Below are the code and all the weights of a small trained network. Each question names an input and a target symbol and asks about switching units off, where a switched-off unit gives its printed mean instead of its output.

import numpy as np


def w(rows, s, z=0):
    codes = np.array(rows[::2]) - 128.0
    scale = np.full(codes.shape[1], s)
    scale[-1] = z or s
    return codes * scale


def f(y):
    return y / 2 * (1 + np.tanh(0.7978845608 * (y + 0.044715 * y**3)))


def softmax(a):
    e = np.exp(a - a.max(-1, keepdims=True))
    return e / e.sum(-1, keepdims=True)


def log_softmax(a):
    a = a - a.max(-1, keepdims=True)
    return a - np.log(np.exp(a).sum(-1, keepdims=True))


def net(x, mask):
    ids = ['αγμξπσφ'.index(c) for c in x.split()]
    T = len(ids)
    res = E[ids] + P[:T]
    q, k, v = (res @ M[0].T for M in (Q, K, V))
    z = softmax(np.where(np.tri(T) > 0, q @ k.T / 2**0.5, -1e9)) @ v
    res = res + np.where(mask[0], z, O[0][:, -1]) @ O[0][:, :-1]
    y = f(res @ A[0][:, :-1].T + A[0][:, -1])
    res = res + np.where(mask[1:9], y, B[0][:, -1]) @ B[0][:, :-1]
    return log_softmax(res[-1] @ U[:, :-1].T + U[:, -1])


Q, K, V, O, A, B = {}, {}, {}, {}, {}, {}
E = w([
[134,35,56,67,95,138,123,146],'α',
[82,66,150,240,210,103,152,124],'γ',
[145,71,43,148,118,65,127,137],'μ',
[123,156,172,185,108,200,119,213],'ξ',
[204,109,184,113,97,144,165,5],'π',
[164,66,70,149,140,91,77,132],'σ',
[32,112,145,148,77,160,229,122],'φ',
],0.014)
P = w([
[206,155,179,160,131,89,205,203],'0',
[164,155,97,172,148,137,186,159],'1',
[134,121,105,156,154,137,167,143],'2',
[121,123,87,135,158,148,168,137],'3',
[98,74,114,141,165,122,161,120],'4',
[131,85,153,164,96,115,68,157],'5',
[78,94,130,92,153,114,104,98],'6',
[82,114,104,96,168,136,141,109],'7',
[140,191,75,158,127,141,136,118],'8',
[130,97,170,170,47,102,10,135],'9',
[45,80,142,53,137,91,53,85],'10',
[85,109,101,153,158,109,161,95],'11',
[138,209,94,160,94,138,113,133],'12',
[102,182,118,127,92,87,78,89],'13',
],0.013)
Q[0] = w([
[115,160,99,90,61,86,52,16],'h0',
[246,188,44,141,106,186,135,189],'h0',
],0.011)
K[0] = w([
[15,130,97,70,126,113,16,29],'h0',
[163,68,222,146,2,83,46,189],'h0',
],0.0086)
V[0] = w([
[76,149,158,253,210,81,175,93],'h0',
[253,108,150,149,252,81,29,137],'h0',
],0.0069)
O[0] = w([
[105,255,119,57,91,135,63,100,250],'h0',
[72,28,217,140,3,67,142,107,3],'h0',
],0.009,0.0062)
A[0] = w([
[119,35,149,140,121,23,56,197,125],'n0',
[192,254,232,69,96,160,85,172,53],'n1',
[56,186,203,154,110,78,243,123,16],'n2',
[220,61,14,176,232,59,76,199,173],'n3',
[132,172,205,193,237,245,73,128,65],'n4',
[41,40,207,167,7,143,210,90,3],'n5',
[112,78,136,235,203,195,218,187,150],'n6',
[31,160,23,104,152,182,67,128,105],'n7',
],0.0056,0.0042)
B[0] = w([
[121,140,108,130,112,153,192,67,144],'n0',
[78,58,171,80,230,140,221,87,160],'n1',
[129,91,193,89,177,111,134,217,138],'n2',
[137,66,254,82,173,146,168,208,211],'n3',
[29,105,124,107,35,81,213,65,184],'n4',
[191,72,163,110,216,238,139,93,142],'n5',
[67,155,186,134,143,155,88,129,163],'n6',
[171,173,130,185,78,121,72,117,255],'n7',
],0.007,0.0088)
U = w([
[25,112,199,105,185,154,155,157,102],'α',
[67,191,98,194,62,135,48,135,254],'γ',
[133,124,91,121,106,69,150,132,114],'μ',
[137,126,93,129,131,95,112,134,106],'ξ',
[127,124,101,137,125,113,121,134,64],'π',
[200,111,133,128,138,145,141,1,128],'σ',
[209,175,147,128,164,157,43,172,71],'φ',
],0.0062,0.004)

Each question gives the input, a string of symbols that net reads in full, and the target symbol t.
The units are the heads (2 rows each of Q, K, V and O) and the neurons (one row each of A and B). Each row of codes is followed by its name. A weight is (code - 128) times the scale printed after its matrix; where a second scale follows, it is the last column's (O, A, B and U).
mask holds one flag per unit, heads first, then neurons. A switched-off unit (its flag False) gives its mean, the last column of its rows in O or B, instead of its output. The means were averaged over made-up inputs and are rounded, as every weight is.
A unit's drop is (log p(t) with every unit on - log p(t) with that unit switched off) / (log p(t) with every unit on - log p(t) with every unit switched off).
The circuit of an input: a set's keep is (log p(t) with only the set's units on - log p(t) with every unit switched off) / (log p(t) with every unit on - log p(t) with every unit switched off). Starting from all 9 units, units are removed one at a time, each time the one whose removal leaves the highest keep (on an exact tie, the one counted first), for as long as the keep stays at least 0.8.
circuit, biggest first: the units of the circuit, biggest drop first
most important unit: the unit with the biggest drop
k most important neurons: the k neurons with the biggest drops, biggest first
drop of u: that unit's drop, to one decimal
input γ σ ξ ξ, target α: circuit, biggest first	(n1, h0)
input α φ α α φ φ μ φ ξ α α φ α α, target α: circuit, biggest first	(h0, n3)
input γ α α α, target γ: 2 most important neurons	(n3, n1)
input μ α φ φ μ γ, target α: circuit, biggest first	(n3, n4, h0)
input σ π φ φ α α μ, target φ: most important unit	n4
input μ π φ α φ φ φ φ α α, target φ: circuit, biggest first	(h0, n3, n4)
input α α α φ φ, target γ: 2 most important neurons	(n7, n1)
input γ α μ, target γ: circuit, biggest first	(h0, n3)
input α α μ π φ ξ μ σ φ γ, target α: circuit, biggest first	(n3, h0, n4)
input φ σ μ, target φ: 2 most important neurons	(n3, n4)
input μ σ σ α ξ α φ α γ α γ, target γ: drop of n7	0.0
input φ μ σ φ φ σ ξ φ μ, target σ: drop of n5	0.6
input φ γ γ, target γ: drop of n4	0.1
